Below is a small trained network, with its code and all its weights. Each question gives an input and a class and asks what happens when units are switched off, that is, made to give their printed mean instead of their output.

import numpy as np


def w(rows, s, z=0):
    codes = np.array(rows[::2]) - 128.0
    scale = np.full(codes.shape[1], s)
    scale[-1] = z or s
    return codes * scale


def norm(h):
    return h / np.sqrt((h * h).mean(-1, keepdims=True) + 1e-5)


def f(y):
    return np.maximum(y, 0)


def log_softmax(a):
    a = a - a.max(-1, keepdims=True)
    return a - np.log(np.exp(a).sum(-1, keepdims=True))


def net(x, mask):
    res = np.array(x, float).reshape(1, 3) / 4 @ E
    u = 0
    for l in range(4):
        y = f(norm(res) @ A[l][:, :-1].T + A[l][:, -1])
        res = res + np.where(mask[u : u + 3], y, B[l][:, -1]) @ B[l][:, :-1]
        u += 3
    return log_softmax(norm(res)[-1] @ U[:, :-1].T + U[:, -1])


A, B = {}, {}
E = w([
[63,56,78,116,169,220,26,114,76,79,64],'x0',
[137,83,179,110,183,70,101,125,213,34,2],'x1',
[199,201,148,213,153,166,181,119,223,139,224],'x2',
],0.0023)
A[0] = w([
[151,159,147,116,86,54,251,123,140,157,172,184],'L0N1',
[111,103,114,89,79,118,109,134,83,120,122,31],'L0N2',
[110,116,148,93,123,93,149,136,110,140,111,10],'L0N3',
],0.0033,0.0012)
B[0] = w([
[186,218,227,196,37,5,99,196,173,213,86,252],'L0N1',
[118,101,175,136,87,133,93,128,107,228,138,171],'L0N2',
[122,124,100,124,106,94,89,142,103,133,178,145],'L0N3',
],0.0031,0.0036)
A[1] = w([
[214,173,164,135,124,94,252,137,209,134,139,186],'L1N1',
[186,135,171,142,174,113,151,143,233,75,113,132],'L1N2',
[152,165,125,157,116,135,142,117,151,139,181,2],'L1N3',
],0.0041,0.00078)
B[1] = w([
[142,152,171,166,39,83,75,181,106,253,150,255],'L1N1',
[144,159,151,125,50,46,148,144,116,218,144,223],'L1N2',
[138,150,152,87,146,117,188,142,84,106,120,170],'L1N3',
],0.0043,0.0052)
A[2] = w([
[111,107,106,97,132,140,115,121,107,127,100,78],'L2N1',
[118,80,149,82,151,97,120,132,125,94,39,3],'L2N2',
[180,133,153,174,175,137,137,110,255,70,121,198],'L2N3',
],0.0046,0.00054)
B[2] = w([
[123,124,160,176,77,127,118,106,216,173,144,202],'L2N1',
[150,168,105,145,172,89,94,100,242,16,114,252],'L2N2',
[187,252,220,151,1,45,129,220,100,219,143,162],'L2N3',
],0.0036,0.0031)
A[3] = w([
[201,185,118,188,152,145,172,184,154,166,174,254],'L3N1',
[124,131,102,106,127,206,160,142,65,155,214,63],'L3N2',
[192,179,76,154,143,160,252,116,109,94,220,97],'L3N3',
],0.0037,0.00065)
B[3] = w([
[97,81,188,3,113,42,103,161,74,152,72,253],'L3N1',
[155,215,127,191,194,153,224,117,142,90,193,174],'L3N2',
[195,66,182,30,187,89,117,160,124,86,15,154],'L3N3',
],0.0048,0.0039)
U = w([
[82,88,90,124,99,156,79,101,134,145,120,88],'0',
[168,139,139,82,205,146,203,139,104,78,140,101],'1',
[121,114,117,131,148,102,93,109,207,12,91,153],'2',
[147,93,81,134,131,142,199,116,169,112,137,2],'3',
[104,150,76,204,131,191,167,100,101,143,203,142],'4',
[155,152,176,115,80,60,145,159,113,198,133,194],'5',
],0.011,0.0039)

Each question gives the input, the list of numbers given to net, and the class t.
The units are the neurons (one row each of A and B). Each row of codes is followed by its name. A weight is (code - 128) times the scale printed after its matrix; where a second scale follows, it is the last column's (A, B and U).
mask holds one flag per neuron, layer by layer. A switched-off neuron (its flag False) gives its mean, the last column of its row in B, instead of its output. The means were averaged over made-up inputs and are rounded, as every weight is.
A unit's drop is (log p(t) with every unit on - log p(t) with that unit switched off) / (log p(t) with every unit on - log p(t) with every unit switched off).
The circuit of an input: a set's keep is (log p(t) with only the set's units on - log p(t) with every unit switched off) / (log p(t) with every unit on - log p(t) with every unit switched off). Starting from all 12 units, units are removed one at a time, each time the one whose removal leaves the highest keep (on an exact tie, the one counted first), for as long as the keep stays at least 0.8.
units of the circuit, in order: the units of the circuit, biggest drop first
unit that matters most: the unit with the biggest drop
k most important neurons: the k neurons with the biggest drops, biggest first
k most important neurons of layer l: the k neurons of layer l with the biggest drops, biggest first
drop of u: that unit's drop, to one decimal
input [-1,1,-4], class 2: unit that matters most	L1N1
input [4,0,-6], class 2: units of the circuit, in order	(L1N1, L2N2)
input [1,0,-7], class 2: 3 most important neurons	(L1N1, L2N2, L1N2)
input [-1,3,-2], class 2: units of the circuit, in order	(L1N1, L0N1, L2N2)
input [1,-3,-2], class 4: units of the circuit, in order	(L0N1, L1N1, L3N1, L1N2)
input [7,5,-7], class 2: units of the circuit, in order	(L2N2, L1N1)
input [0,1,-1], class 2: units of the circuit, in order	(L1N1, L0N1, L1N2)
input [5,-8,2], class 1: 2 most important neurons	(L3N3, L1N1)
input [2,-6,0], class 1: 2 most important neurons	(L1N1, L3N3)
input [1,-1,-1], class 0: 2 most important neurons of layer 0	(L0N1, L0N3)
input [2,-8,3], class 1: 4 most important neurons	(L1N1, L3N2, L1N2, L3N3)
input [1,-3,-3], class 4: 3 most important neurons	(L0N1, L3N1, L1N1)
input [8,4,-4], class 2: 2 most important neurons	(L2N2, L1N1)
input [7,-2,-6], class 0: most important neuron	(L0N2)
input [4,-6,-5], class 4: 2 most important neurons	(L3N2, L3N1)
input [4,-4,-4], class 0: 2 most important neurons	(L2N1, L1N3)
input [4,-7,3], class 1: 2 most important neurons	(L3N3, L1N1)
input [2,3,-8], class 2: 2 most important neurons	(L2N2, L1N1)
input [1,-4,-4], class 4: drop of L0N2	0.0
input [4,-4,8], class 1: unit that matters most	L0N1
input [3,-3,-6], class 0: drop of L0N1	0.1
input [3,-7,-8], class 4: drop of L0N1	0.2
input [4,-6,-4], class 4: 2 most important neurons of layer 3	(L3N2, L3N1)
